In the rows, 128 means zero.
Each row has a class, written after it, and each block has its own classes.
[121 103 109 143 108 151 140 117 129 125 120 122 170 130 151 127 130 103
 129 133 139 146 121 132 122 134] | falad
[133 107 120 163 118 130 142  91 152 151 120  88 168 146 163 117 121 113
 166 139 120 138 113 119 116 120] | dife
[107  91 124 156 113 142 141  92 144 155 120  91 156 161 163 111 126 119
 186 144 132 133 110 114 123 107] | dife
[114  93 108 137 100 157 149 118 128 124 121  98 173 135 164 129 131  99
 129 129 129 156 124 139 124 143] | falad
[113 112  96 169 114 155 141  96 140 145 124  92 159 157 165 121 122 127
 159 147 130 121 118 121 101 109] | dife
[121  34 124 112 110 135 149  90 133 154 120  98 180 177 158 106 146 126
 164 142 129 147 101 114 123 117] | dife
[118  73 114 128 112 149 138 113 124 123 108 106 167 137 158 134 131 114
 142 134 122 138 119 129 120 130] | falad
[114  83 124 159 119 105 153 100 138 155 113  79 156 152 142 110 119 114
 176 135 127 136 120 122 129 104] | dife
[104 213 107 185 126 197 169 114 136 121 115  89 139 147 167 141 112 117
 153 126 117 123 117 116  93 111] | vovo
[117 128 125 168 125 135 151 105 149 148 121  95 138 146 155 118 118 113
 154 148 128 120 119 126 123 122] | vovo
[101 118 122 171 113 126 170  95 142 154 120  79 166 157 158 109 105 106
 174 152 125 133 109 119 123 118] | vovo
[107 140 117 207 111 166 147  95 150 165 128  83 168 157 164 120 116 106
 157 139 128 129 120 126  97 132] | vovo
[112  82 111 139  99 140 161 117 125 125 131 108 172 137 146 125 128 104
 123 126 152 146 121 144 127 141] | falad
[127  86 106 142 106 159 147 125 122 126 111 115 170 131 151 135 130 112
 124 130 133 146 121 137 125 137] | falad
[121  86 106 127 113 148 148 117 124 120 119 110 174 137 145 134 123 102
 129 106 134 155 116 128 118 136] | falad
[113 112 123 176 102 133 157  97 142 156 115  79 160 149 157 118 118 125
 168 138 130 135 113 118 114 120] | vovo
[114  65 111 144  98 124 171 102 114 123 106  86 187 146 157 116 117  87
 159 121 131 160 105 117 119 133] | falad
[131 110 116 141 113 133 150 131 135 126 125 114 159 127 145 127 121 102
 132 120 159 147 122 139 124 140] | falad
[123  56 115 113 109 124 145 121 110 127 112 109 191 140 141 122 129 121
 139 126 127 154 118 134 131 140] | falad
[113 123 126 164 116 135 132  99 149 145 125  94 138 154 153 122 115 116
 165 149 128 134 116 113 122 103] | dife
[116 107 120 171 115 148 148  97 143 131 112 103 152 153 132 115 118 140
 152 150 132 135 116 124 117 118] | vovo
[125 117 116 152 112 150 138 111 138 133 131 118 155 131 144 133 144 126
 109 127 139 149 134 140 119 137] | falad
[125  68 111 132 109 137 141 121 122 117 117 103 170 132 146 139 122 104
 132 131 128 150 120 135 116 153] | falad
[134 112 107 149 112 163 140 118 127 119 125 112 162 127 157 141 132 111
 110 125 129 143 121 140 115 135] | falad
[119 100 127 165  94 144 140  99 153 134 118  98 160 155 164 118 126 132
 155 154 134 128 118 130 119 116] | dife
[107 127 121 186 111 153 149  92 152 153 118  88 154 162 166 120 120 125
 173 150 120 123 115 119 119 120] | vovo
[113  67 108 138 107 151 149 114 131 122 118 108 177 140 151 126 134 114
 135 131 150 151 115 139 118 131] | falad
[129  90 107 123 114 148 148 123 119 119 118 107 165 141 143 128 123 106
 133 125 134 153 120 139 118 139] | falad
[112 113 113 180 120 169 136  91 150 147 130 101 156 148 167 122 118 115
 153 148 131 122 126 128 114 122] | vovo
[115 125 119 170 112 145 146 106 149 147 117  96 157 150 158 116 118 119
 149 139 131 112 120 124 123 113] | vovo

A new block, with new classes.
[141 137 125 115 135 134 114  94 109 130 127  86 147 172 127 130 117 135
 114 133 207 121 143 137 131 121] | nat
[135 141 133 123 123 123 113  84 148 106 116 104 151 173 119 116 111 121
 136 135 179 119 138 147 124 124] | Dufu
[133 139 118 132 123 122 109 111 136 120 133 101 158 167 145 126 119 122
 134 127 207 124 131 158 133 119] | Dufu
[142 124 141 113 123 116 103 150 132 143 125 122 172 164 142 113 140 106
 156 135 209 133 134 154 137 132] | Dufu
[135 130 131 128 120 116 106 127 139 130 129 113 158 170 135 120 137 123
 142 138 176  82 128 157 134 131] | Dufu
[133 133 112 128 119 120 111 114 133 130 129 110 159 166 138 120 132 125
 136 137 179 130 131 146 128 123] | Dufu
[130 103 119 128 121 103 134 122 142 120 111 131 128 139 130 101 117 121
 146 153 148 126 135 126 102 126] | nat
[140 133 143 132 135 135 122  98  97 150 129 108 125 155 130 104 119 129
 111 131 184 120 133 157 128 120] | nat
[139 115 125 126 122 123 119 133 129 141 118 127 148 164 135 117 133 126
 137 139 146 128 125 141 114 130] | nat
[144 135 126 124 115 135 102  76 114 120 112 105 156 172 119 109  98 127
 109 135 217 115 137 153 118 117] | nat
[134 130 137 117 124 124 113 116 129 125 135  99 152 159 133 119 113 115
 136 145 192 121 134 138 131 122] | Dufu
[140 125 138 116 129 133 117  97 108 146 122 106 155 161 123 117 115 129
 130 134 205 123 135 145 126 125] | nat
[132 129 130 129 128 127 119 116 112 140 126 115 142 156 127 106 119 126
 131 143 174 122 133 144 126 128] | nat
[138 119 122 123 124 125 124 138 115 142 121 121 148 165 125 117 113 128
 130 150 177 123 130 136 122 129] | nat
[140 122 128 107 126 137 109 112 113 148 124 110 155 160 127 115 115 116
 123 140 201 128 127 142 127 121] | nat
[125 144 134 129 117 133 104 110 150 106 122 115 155 155 127 116 105 116
 134 122 188 120 128 161 134 126] | Dufu
[131 158 120 129 114 128 105  97 138 124 124 108 152 169 132 118 131 125
 126 124 175 133 124 155 133 122] | Dufu
[136 135 114 134 120 137 107  89 149 112 112 124 159 186 124 114 115 118
 127 126 203 120 128 168 121 117] | Dufu
[133 115 126 127 118 112 114 120 122 130 117 130 161 175 121  98 113 125
 138 150 184 121 140 142 115 129] | nat
